In the rows, 128 means zero.
Known rows:
[136 107  91 145 167 141  83  94 167 135 130 111 165 139 104  84 105 174
  77 143  82 138 113  76 128 102 126  87 183 128 163  77  82  79  90  95] -> bedim
[165 104  91 161 149 123  78  95 144 157 172 106 173 154 135  91  90 174
  81 147 104 157 111  79  87 140 166  87 184 136 166  79  82  82  92  95] -> brezodran
[ 93 161 120 149 112  80 145 139 113 131 153 105  85 140 167 172 107  82
 169 110 169 154 122 151  90 169 113 180  94 126  92 172 170 162 153 155] -> plusem
[166 118 112  92 172 146 157 161 135 154 125 105 146 160 129 156 161 112
 127 142 161 154 134 146 161  85 155 134  94 148 136 153  82 112  92 149] -> bevotom
[100 116 148 140 100 156  83  95 144  90 148 169 176 116 105  96 116 168
  79 129  76  91 127  82  99 163  91  86 184 113 142  83 110  88 126  91] -> rimas
[108 159 151 131 140  93 152 131 118 127 147 159  88  83 141 155 120  86
 167 120 166 127 115 159 129 150 148 171  92 137  79 158 173 146 137 142] -> stetre
[111  99 130 140  89 161 125  94 132 120  91 153 167 139  91  79 161 161
  93 125  77  93 116  78 103 175  88  86 185 111 158  79 157 152 148  93] -> pluguban
[ 96 153 179 119  93 160 162 108  77 124 139 155 166 129 130 160 170 108
 119 133  94 105 188 164 107  92  94 106  93 112 132 172 165 148 137 122] -> gozom
[155  99 131 125  95 137 156 180 133 151 117 109  86 102 145 151 106  87
 170  88 166  91 112 159 127 170 134 149  93 126 107 145 174 165 165 157] -> kebuk
[176  96  93 162 144 130  76  95 144 158 169 107 173 146 129  90  91 173
  78 143  98 146 112  79  90 140 167  86 185 136 164  78  81  83  94  96] -> dripla
[153 127 109 121 172 141 158 161 110 158 134 105 134 156 124 139 160 127
 138 147 152 157 127 152 148  86 147 136  92 151 133 130  82 111  89 167] -> dokik
[109 138 177 109 104 157 159 119  78 116 140 133 165 150 125 164 167  91
 143 139 115 104 166 158 124 100 103  93  94 114  97 172 163 147 138 132] -> klidrun
[158 121  94 158 137 113  76  94 136  97  98 106 138 167  88  80  93 174
  84 154  78 151 122  78 156  91 132  91 182 132 165  80  82 105 142 122] -> kufan
[150 122 107 110 172 141 155 162 124 158 138 102 136 158 127 148 152 128
 128 145 151 148 131 150 150  85 141 134  92 151 137 136  85 112  92 169] -> pefla
[166 116 113  92 172 148 156 162 135 156 124 104 144 159 131 156 161 114
 128 145 162 154 135 147 163  85 157 133  91 146 137 154  85 112  91 149] -> refla
[101 134 143  83 131  95 140 135 157 107 146 123  89  88 153 172  91  88
 164  90 164  90 126 161 140 134 109 174  92 127  87 167 172 150 147 145] -> rafol
[ 98 148 151 116  97  85 158 128 133 125 132 142  87  87 157 164 111  99
 165  96 160 105 143 166 122 136 109 179  91 116 123 168 174 162 153 131] -> filuk
[164 137 117 132 161 106 121 156  87 107 110 102 104 169  94 131 106 152
 158 156 127 141 163 150 167  84 128 153  92 167 140 159  91 147 145 182] -> flistol

Facts:
stivil	δ	a; stafleplu	δ	a; stukla	δ	a; trito	δ	a; fuplum	δ	a; brodrulem	δ	b; troskovum	δ	b; lados	δ	a
zakas	δ	a; klaflol	δ	a; griskik	δ	a; rebipes	δ	a; dokik	δ	a; mafles	δ	a; totrir	δ	a; drapur	δ	a
pestim	δ	b; skobrerek	δ	b; fafor	δ	a; rolos	δ	a; dripla	δ	b; ririr	δ	a; dubul	δ	a; kebuk	δ	a
nitror	δ	a; vuston	δ	a; zugotral	δ	a; kozin	δ	b; flima	δ	a; repetrol	δ	b; sigrur	δ	a; rafol	δ	a
fofum	δ	a; klasal	δ	b; stuvak	δ	a; trivom	δ	a; stonam	δ	a; pigus	δ	a; trufel	δ	b; gutim	δ	b
stadro	δ	a; suklem	δ	a; pabru	δ	a; stunos	δ	a; sugreduk	δ	b; pustu	δ	b; kezikun	δ	b; fidase	δ	a
zadras	δ	a; rakam	δ	a; putru	δ	b; stetre	δ	a; lufom	δ	a; flistol	δ	a; skeklan	δ	a; bebren	δ	a
gristaklir	δ	a; teres	δ	a; stoful	δ	b; tridras	δ	a; pluguban	δ	b; kluskulir	δ	a; vosko	δ	b; muflan	δ	a
lanik	δ	b; dastar	δ	a; busken	δ	a; skoskin	δ	a; vipem	δ	b; guril	δ	a; pabibok	δ	b; fifur	δ	a
labos	δ	b; tiri	δ	b; loko	δ	b; brezodran	δ	b; ligriston	δ	a; skofak	δ	a; pefla	δ	a; starak	δ	b
trakur	δ	a; vuklos	δ	a; terosku	δ	b; padridruk	δ	a; fisteran	δ	b; klidrun	δ	a; meplur	δ	b; lezok	δ	a
gralek	δ	b; fonok	δ	b; zoza	δ	b; skigir	δ	b; demu	δ	a; nuplibi	δ	a; flemul	δ	a; rugrovum	δ	b
flimem	δ	b; gridri	δ	a; drozuder	δ	b; stafli	δ	b; dratilem	δ	a; zabuk	δ	b; trigor	δ	b; sogrus	δ	b
plusem	δ	a; zilen	δ	b; gode	δ	a; bedim	δ	b; trolel	δ	a; filuk	δ	a; plaskor	δ	a; fludre	δ	b
klesuski	δ	a; bromok	δ	b; tristo	δ	b; rimas	δ	b; flipletrar	δ	a; reflufak	δ	a; refla	δ	a; stodas	δ	a
geda	δ	a; midufir	δ	a; bevotom	δ	a; kufan	δ	b; flages	δ	a; starim	δ	a; gagu	δ	a; nudrufo	δ	b
fifis	δ	b; pige	δ	a; grile	δ	a; skopu	δ	a; tuga	δ	b; klakul	δ	b; kleskon	δ	a; truren	δ	a
rugri	δ	b; gozom	δ	a; ragrel	δ	a; klugrom	δ	b; volis	δ	a; skasek	δ	b; liru	δ	a; tobon	δ	b
giklanan	δ	b; flezu	δ	b; rebostir	δ	a; stivil	κ	e; stafleplu	κ	d; stukla	κ	d; trito	κ	c; fuplum	κ	c
brodrulem	κ	c; troskovum	κ	e; lados	κ	e; zakas	κ	d; klaflol	κ	d; griskik	κ	d; rebipes	κ	e; dokik	κ	d
mafles	κ	d; totrir	κ	d; drapur	κ	c; pestim	κ	d; skobrerek	κ	d; fafor	κ	d; rolos	κ	e; dripla	κ	d
ririr	κ	c; dubul	κ	e; kebuk	κ	c; nitror	κ	c; vuston	κ	c; zugotral	κ	c; kozin	κ	c; flima	κ	e
repetrol	κ	d; sigrur	κ	c; rafol	κ	c; fofum	κ	d; klasal	κ	c; stuvak	κ	e; trivom	κ	c; stonam	κ	c
pigus	κ	d; trufel	κ	c; gutim	κ	e; stadro	κ	c; suklem	κ	d; pabru	κ	e; stunos	κ	c; sugreduk	κ	d
pustu	κ	c; kezikun	κ	e; fidase	κ	d; zadras	κ	c; rakam	κ	c; putru	κ	d; stetre	κ	c; lufom	κ	d
flistol	κ	d; skeklan	κ	d; bebren	κ	d; gristaklir	κ	d; teres	κ	e; stoful	κ	c; tridras	κ	d; pluguban	κ	e
kluskulir	κ	e; vosko	κ	c; muflan	κ	c; lanik	κ	e; dastar	κ	c; busken	κ	c; skoskin	κ	c; vipem	κ	d
guril	κ	e; pabibok	κ	e; fifur	κ	c; labos	κ	c; tiri	κ	c; loko	κ	c; brezodran	κ	d; ligriston	κ	d
skofak	κ	c; pefla	κ	d; starak	κ	e; trakur	κ	d; vuklos	κ	c; terosku	κ	d; padridruk	κ	c; fisteran	κ	d
klidrun	κ	e; meplur	κ	d; lezok	κ	c; gralek	κ	e; fonok	κ	e; zoza	κ	c; skigir	κ	e; demu	κ	d
nuplibi	κ	c; flemul	κ	c; rugrovum	κ	c; flimem	κ	e; gridri	κ	c; drozuder	κ	c; stafli	κ	d; dratilem	κ	d
zabuk	κ	e; trigor	κ	e; sogrus	κ	d; plusem	κ	c; zilen	κ	d; gode	κ	c; bedim	κ	d; trolel	κ	d
filuk	κ	c; plaskor	κ	c; fludre	κ	d; klesuski	κ	d; bromok	κ	d; tristo	κ	d; rimas	κ	e; flipletrar	κ	c
reflufak	κ	d; refla	κ	d; stodas	κ	d; geda	κ	c; midufir	κ	c; bevotom	κ	d; kufan	κ	d; flages	κ	d
starim	κ	c; gagu	κ	d; nudrufo	κ	e; fifis	κ	e; pige	κ	d; grile	κ	d; skopu	κ	e; tuga	κ	c
klakul	κ	c; kleskon	κ	e; truren	κ	c; rugri	κ	e; gozom	κ	e; ragrel	κ	d; klugrom	κ	c; volis	κ	e
skasek	κ	d; liru	κ	c; tobon	κ	c; giklanan	κ	d; flezu	κ	d; rebostir	κ	c; stivil	θ	ririr; stafleplu	θ	pustu
stukla	θ	mafles; trito	θ	volis; fuplum	θ	flemul; brodrulem	θ	tuga; lados	θ	ligriston; zakas	θ	nitror; klaflol	θ	bromok; griskik	θ	skobrerek
rebipes	θ	flipletrar; dokik	θ	skopu; mafles	θ	klasal; totrir	θ	bevotom; drapur	θ	fludre; pestim	θ	guril; skobrerek	θ	stadro; fafor	θ	pluguban
rolos	θ	gagu; dripla	θ	zilen; ririr	θ	skofak; dubul	θ	skeklan; kebuk	θ	zugotral; nitror	θ	bebren; zugotral	θ	lanik; flima	θ	vuston
sigrur	θ	flistol; klasal	θ	plusem; trivom	θ	stivil; stonam	θ	fofum; pigus	θ	terosku; trufel	θ	fidase; gutim	θ	padridruk; stadro	θ	rakam
suklem	θ	kluskulir; pabru	θ	gozom; stunos	θ	pabru; sugreduk	θ	fisteran; pustu	θ	rugrovum; kezikun	θ	rebostir; fidase	θ	sugreduk; rakam	θ	stuvak
putru	θ	klesuski; stetre	θ	flima; lufom	θ	kleskon; flistol	θ	fonok; skeklan	θ	tiri; bebren	θ	reflufak; gristaklir	θ	zoza; teres	θ	stetre
stoful	θ	lados; tridras	θ	fuplum; pluguban	θ	trivom; kluskulir	θ	trakur; vosko	θ	midufir; lanik	θ	trito; dastar	θ	fafor; busken	θ	zadras
skoskin	θ	vipem; vipem	θ	gode; guril	θ	lezok; pabibok	θ	teres; fifur	θ	rolos; labos	θ	starim; tiri	θ	gristaklir; loko	θ	stoful
brezodran	θ	lufom; ligriston	θ	gralek; skofak	θ	flages; pefla	θ	busken; starak	θ	zabuk; trakur	θ	labos; terosku	θ	pige; padridruk	θ	klakul
fisteran	θ	muflan; klidrun	θ	griskik; meplur	θ	liru; gralek	θ	pabibok; fonok	θ	starak; zoza	θ	tridras; skigir	θ	putru; demu	θ	rugri
nuplibi	θ	trufel; flemul	θ	kozin; rugrovum	θ	gutim; flimem	θ	loko; gridri	θ	vosko; drozuder	θ	refla; stafli	θ	kezikun; dratilem	θ	tobon
zabuk	θ	rebipes; trigor	θ	skasek; sogrus	θ	drozuder; plusem	θ	nudrufo; zilen	θ	brezodran; gode	θ	pestim; trolel	θ	dripla; filuk	θ	fifis
plaskor	θ	skoskin; fludre	θ	demu; klesuski	θ	dastar; bromok	θ	kufan; tristo	θ	sogrus; flipletrar	θ	vuklos; reflufak	θ	pigus; refla	θ	stonam
stodas	θ	sigrur; geda	θ	gridri; midufir	θ	plaskor; bevotom	θ	giklanan; kufan	θ	stodas; flages	θ	kebuk; starim	θ	totrir; gagu	θ	klidrun
nudrufo	θ	dubul; fifis	θ	rafol; grile	θ	trolel; skopu	θ	flimem; tuga	θ	filuk; klakul	θ	brodrulem; kleskon	θ	stukla; rugri	θ	tristo
gozom	θ	stafleplu; volis	θ	grile; skasek	θ	repetrol; liru	θ	suklem; tobon	θ	klaflol; giklanan	θ	truren; flezu	θ	drapur

Rows:
No name comes twice in this set of rows, the named rows included.
[147  93 141 158  89 158  86  97 111 127 145 155 176 126 109  87 117 171
  85 125  77  88 113  87  88 176 113  85 183 111 158  80 113 136 148  92] -> lanik
[ 94 149 120 159  96 158  88  94 104 104 147 121 169 159 129  91 139 158
  82 140  81 150 125  75  82 177  88  87 185 111 152  95 115 103 129  91] -> nudrufo
[163 102 138 149  95 115 141 176 118 148 154 114  91  99 155 168  93 106
 170  93 170  90 112 161 113 167 158 138  93 131 105 162 171 166 163 149] -> trito
[101 143 171 155 104 155 137 116  75 130 174 110 174 159 155 172 140 102
 134 134 156 115 146 156  85 122 117  88  92 118  96 172 135 135 131 140] -> kleskon
[122 102 168  85  98 159 165 172  86 142 101 114 152 153 107 125 169  84
 164 113  90  87 143 155 126 125  90  87  95 112 110 157 173 165 147 158] -> stivil
[107 141 177 101 108 158 136 115  78  87 144 111 158 160 106 168 131  99
 145 149  94  90 182 157 143  90  93  92  93 117  92 171 170 148 157 165] -> rebipes
[128 134 179  93 100 159 161 124  80 117 122 139 167 158 132 166 171  84
 146 136 141 117 169 157 147  97 134  93  98 113  96 173 147 151 142 104] -> kluskulir
[ 93 151 164 157  86 158 133  95  92 112 123 193 176  92 114  82 158 173
  77 132  78 111 173 134  87 160  88  87 184 111 167  88 123 109 138  89] -> gutim
[163 102  99  90 169 157 165 181 131 164  92 102 112 162 110  98 169  99
 158 137 135 141 124 144 153  86 118 125  96 140 146  96  90 153  99 176] -> fafor
[132 103  93 135 171 140  81  93 165 130 138 112 167 132 107  85  97 171
  76 141  79 123 115  78 130  98 117  86 184 133 164  78  83  75  87  96] -> repetrol
[158 109 101 100 170 154 164 179 123 163  99 105 118 162 117 109 169 107
 152 142 143 151 126 147 150  86 127 132  94 141 144 109  86 146  96 172] -> klesuski
[157 120  94 158 141 120  76  93 140 104 101 107 140 165  89  81  96 174
  86 156  78 153 119  79 152  97 132  91 184 132 165  79  82 101 136 113] -> bromok
[ 94 164 159 136  88  78 162 117 104 137 117 164  87  82 157 154 135 118
 163  98 152 119 166 167 110 133 106 179  92 111 152 168 173 161 157 118] -> padridruk
[119 145 115 128 155 129 163 140  97 162 123 110 141 143 132 126 167 158
 108 144 125 160 168 165 131  83 124 170  90 122 162 140  85 125  94 153] -> stafleplu

Now the same objects, written a new way:
Known rows:
[109 163 156  91  90 175  96  98 119 105 167  99 172 164 143 158  72  96
 154  87 149  73 152 147 144 111  98 120 153 119 121 108 147 169  81 154
 112 129 103] -> giklanan
[114 142 132 168 167 104 128 192 126 160 102  76  89 161 150 170 152 141
 128 111  93 122 122 156 150 121 107 121  79 169 145 146 138 170 141  70
 125  93 161] -> teres
[188  92  74 167 159 103 107 153 165 117 119  77 171 163 143 165 125 156
  59  77 146 129 142 164 117 135  87  98  77 127 102 136 149 125 118 143
 136 141 116] -> klesuski
[188 106 130 172 150 108 103 161 160 109 127 130 177 156 155 172 150 128
 151 113 135 139 145 165 157 156 101 153  85 138 175 158 147 167 140 134
  88 132 134] -> fofum
[102 159 165  90  87 173 125  92  98 108 156 185  89 125  80  85  75  85
 152 110  88  88  97 126 163 102 160 146 152 123 162 111  76 117  85 147
  93 131 106] -> klasal
[140  97 139 142 154 137  83 177 112 108 104 113  82 120 151 170 151 130
 155 118 138 145  82 163 153 111 130  91  89 162 182 156 136 118 139  98
 100 144 159] -> lezok
[176 137  74 162 168 106  89 193 119 108 121  74 177 149 151 122 151 124
 137 102 163 131  69 155 138 137 103 164  94 151 134 166 145 168  75  87
  89 143 101] -> klaflol
[100 162 157  90  91 120 167 102 157 154 118  80  84 171  85  84  72 146
  57  61  83  66 148 124 115  97  96 100  98 128  68 100 115 112  72 143
 189  89 110] -> skigir
[185 110  87 176 166 105 134  97 143 113 111  77 148 144 131 162 146 120
 146  66 129 124  86 164 173 140  92 155  82 118 132 134 146 176 142  99
  86 143 134] -> gristaklir
[176 106  81 167 166 109 103 159 145 118 141  87 177 145 155 166 147 145
 128  95 152 137 135 159 146 146  97 125  91 126 171 139 147 173 131 116
  88 139 122] -> ligriston
[101 154 160  91  88 172 116  93 104 106 145 172  87 137  83  84  72 101
 150 104  92  85 108 127 139  99 155 115 148 124 136 109  84 110  61 154
 131 130 106] -> stoful
[104 109  82 172 167 107 165 133 113 175 121 104  82 147 152 149 148 159
  63  69  83 126 146 110 149 117 102  93  81 123 169 100 135 174 143  72
 113 103 166] -> gozom
[109 153 165  93  88 167 124  93 124 105 142 184  92 145  79  87  72  92
 149 113  85  85 122 154 146 101 159 136 141 128 135 116  76 110  87 153
 134 123 107] -> drozuder
[120  91  85 147 165 124  88 169 100 119 109  92  80 107 134 150 151 147
 127 112 142 144  67 133 140 108 134  91  96 141 182 133 129 119 126  80
  95 145 147] -> midufir
[151  79 149 167 131 124 102 111 145 122 112 186  84 113 146 170 146 151
 147 118  95 147 146 162 159 121 125  90  84 126 185 109 125 123 141 126
 116 141 167] -> vuklos
[ 99 163 161  89  90 163 157 108 106 156 133  94  92 166  98  87  73 111
 140  80  82  67 146 109 141  99 128 135 135 129  78 104 111 164 118 126
 165  88 116] -> flimem
[125 159 149  93  89 161 137  92 143 111 180 156 180 163  95  87  72 102
 144  74 112  70 149 149 140 119 118 164 142 119  92 109 116 156  73 156
 100 122 100] -> fludre
[161 113  80 167 164 112  98 181 111 125 176 132 179 122 161 150 154 141
 145 108 154 143 141 144 155 155 125 157 111 132 183 147 135 175 138 100
  87 136 114] -> lufom

Rows:
No name comes twice in this set of rows, the named rows included.
[113 140 112 169 166 102 139 187 116 163 104  78  88 159 148 157 153 148
 102 103  95 121 111 143 148 117 112 117  83 158 137 137 137 170 140  69
 115  97 156] -> lados
[137 139 156 176 161 106 139 187 146 155 103  98  97 165 144 169 151 132
 138 115  87 124 133 164 157 129 115 147  79 178 143 159 132 166 142  73
 128  90 163] -> stuvak
[183 108 107 168 161 111  92 164 151 113 124  92 174 152 161 172 148 132
 153 107 153 139 143 165 153 148  95 127  87 133 175 154 147 174 138 128
  91 137 136] -> pige
[150 152 145  91  89 146 127  90 164 106 160  94 174 170  93 105  71 136
  78  61 118  71 153 162 117 109  91 109 113 118  71 105 140 115  48 156
 177 124  99] -> putru
[107 141  95 171 165 105 145 186 110 168 108  77  89 155 144 124 152 150
  78  95  95 117 100 126 144 116 110 119  81 153 133 129 133 172 139  67
 108  99 153] -> skopu
[101 166 165  90  89 143 154 118 154 146 115  93  90 171  95 105  74 133
  87  88  82  67 148 144 120 101 104 111 108 142  69 106 116 117 115 152
 189  85 119] -> pluguban
[102 168 168  91  89 166 106 179 110 122 104  71  97 171 111 131  84  72
 156 118 100  68 110 151 143 101 128 169 132 185  72 163 126 152 100 130
 176  86 105] -> fifis
[164 122 140 153 157 111  83 196 115 104 104  79  85 129 122 163 152 103
 153 120 148 145  60 163 143 109 147 137  88 189 170 171 119 107 113  84
  98 141 122] -> filuk
[104 145  97 150 169 110 118 194 103 164 107  72  83 158 158 161 152 148
 118 101 117 122 102 122 144 110 103 102  82 153 147 129 145 174 140  69
 115 105 157] -> kluskulir
[179 110  86 175 167 106 128 108 135 114 121  80 160 139 137 162 148 125
 146  74 137 131  94 163 174 143  98 157  87 119 155 135 147 174 137  98
  89 142 129] -> skeklan
[168 139  71 164 169 107  90 194 110 115 132  70 175 140 141  87 150 133
  99  92 165 128  63 132 129 131 107 166  97 147 116 166 145 165  47  80
  87 145  97] -> dratilem

The same objects again, as new rows of numbers:
Known rows:
[149 126  82 130 140 144 114 100 122 144 156 142 157  68 147 115 115 118
 138  79 132 102 104 129 185 116] -> bebren
[160 175 104  98 174 133 126 131 102 133 144 111 178  50 143  99 122  95
 158 101 124 134 110 117 146  86] -> volis
[124 125 116 148 163 163 145 117 122 155 150 104 161  73 111 119 127 123
 129 103 127 142  87 139 175  87] -> drapur
[152 161  97 102 166 144 140 115 111 125 167 107 158  42 129  96 123 115
 152 111 144 126 116 137 141 105] -> skopu
[143 128  89 126 129 143 114  87 121 128 140 150 158  73 143 112 110 119
 127  62 130 117 126 143 184 111] -> stafleplu
[141 122  87 129 131 154 116 102 111 147 162 146 150  59 146 126 115 115
 146  85 127  97  98 128 190 110] -> demu
[128  83 114 182 138 125 167 173  52 151  92 110 102 162 117 186 184 118
 132 161 107 105 144 128  89 140] -> drozuder
[124 124 116 149 161 163 145 116 123 156 149 104 161  72 111 119 128 123
 129 104 127 142  86 140 174  87] -> liru
[168 138  93 130 146 132 104 104 126 159 149 134 163  63 170 111 141 112
 122  70 118 109  96 127 187 121] -> flages
[141 122 101 102 156 180 166 101 146 177 136  91 162  87  99 120 121 113
 116 112  90 140  93 140 174 100] -> lezok
[142 122 100 102 155 178 166 101 145 178 136  91 161  88  99 121 120 113
 116 113  91 139  93 140 175 100] -> truren
[171 115  91  93 135 114 177 158  62 150  91 107  99 144 126 162 164  99
 143 176  86  91 183 123  58 163] -> troskovum
[152 138  49 127 150 153 127  97 130 116 168 125 167  73 134 116 137 128
 137  76 151  92  92 140 181 138] -> ligriston
[144 127 109 153 164 167 139 126 142 162 137 100 153  84 112 109 100 139
 132 110 147 159  91 122 172  99] -> plusem
[162 123  70  86 130 161 134  86 141 166 145 131 155  79 134 119 110 109
 129  89  97 100 107 129 187 125] -> ragrel
[170 155 108 111 155 148 132 124 125 145 156 110 136  43 138  89  89 131
 153 123 160 146 122 121 141 110] -> dubul
[160 166  97 101 168 145 131 133 110 133 144 114 165  56 131  98  93 108
 168 113 144 140 116 110 145  90] -> kleskon
[165 122  85 137 132 150 111 105 139 157 154 139 134  66 151 108  95 139
 134  91 151 118 107 122 183 131] -> gristaklir

Rows:
No name comes twice in this set of rows, the named rows included.
[150 113 109 136 133 108 160 173  30 131 109 122  92 123 139 169 172 105
 160 172 116  90 174 123  62 145] -> rugri
[150  92 103 186 145 121 159 185  74 152  74 106 103 181 117 171 155 133
 135 164 128 125 150 109  87 150] -> klasal
[159 133  72 131 143 150 107 116 130 145 139 143 161  82 144 114  91 121
 154  83 140 115 102 106 188 112] -> stukla
[139 124 115 152 161 163 143 117 138 162 147 100 152  76 115 110 117 136
 121 107 140 153  92 137 171 100] -> fuplum
[127 125 114 144 161 166 148 116 125 158 148 103 161  73 110 120 126 122
 127 104 123 142  87 139 175  89] -> stonam
[150 128  77 128 141 146 114 101 125 141 156 141 158  68 145 115 116 119
 137  79 132 102 102 130 185 119] -> dokik
[126 121 113 143 172 151 144 116 135 163 152 106 168  81 105 106 122 122
 121 102 123 138  93 139 167  92] -> flipletrar
[142 130 125 153 164 152 140 115 133 167 149  95 157  67 128 109 143 128
 108  99 125 149  88 145 171 100] -> dastar
[164 100  66 160 129 101 127 176  56 133  75 149 121 179 149 180 155 106
 157 131 111  75 159  94 104 161] -> brezodran
[159 128  91 132 139 139 110  99 127 155 159 137 150  61 158 111 127 121
 126  78 129 106 102 132 185 123] -> klesuski
[148 133 128 153 167 149 137 114 135 173 148  92 157  64 137 107 153 126
 103  97 121 151  85 144 172 104] -> trivom
[135  89 110 182 146 114 165 173  62 147  86 107 110 170 116 175 183 122
 125 156 112 109 150 129  86 147] -> trufel

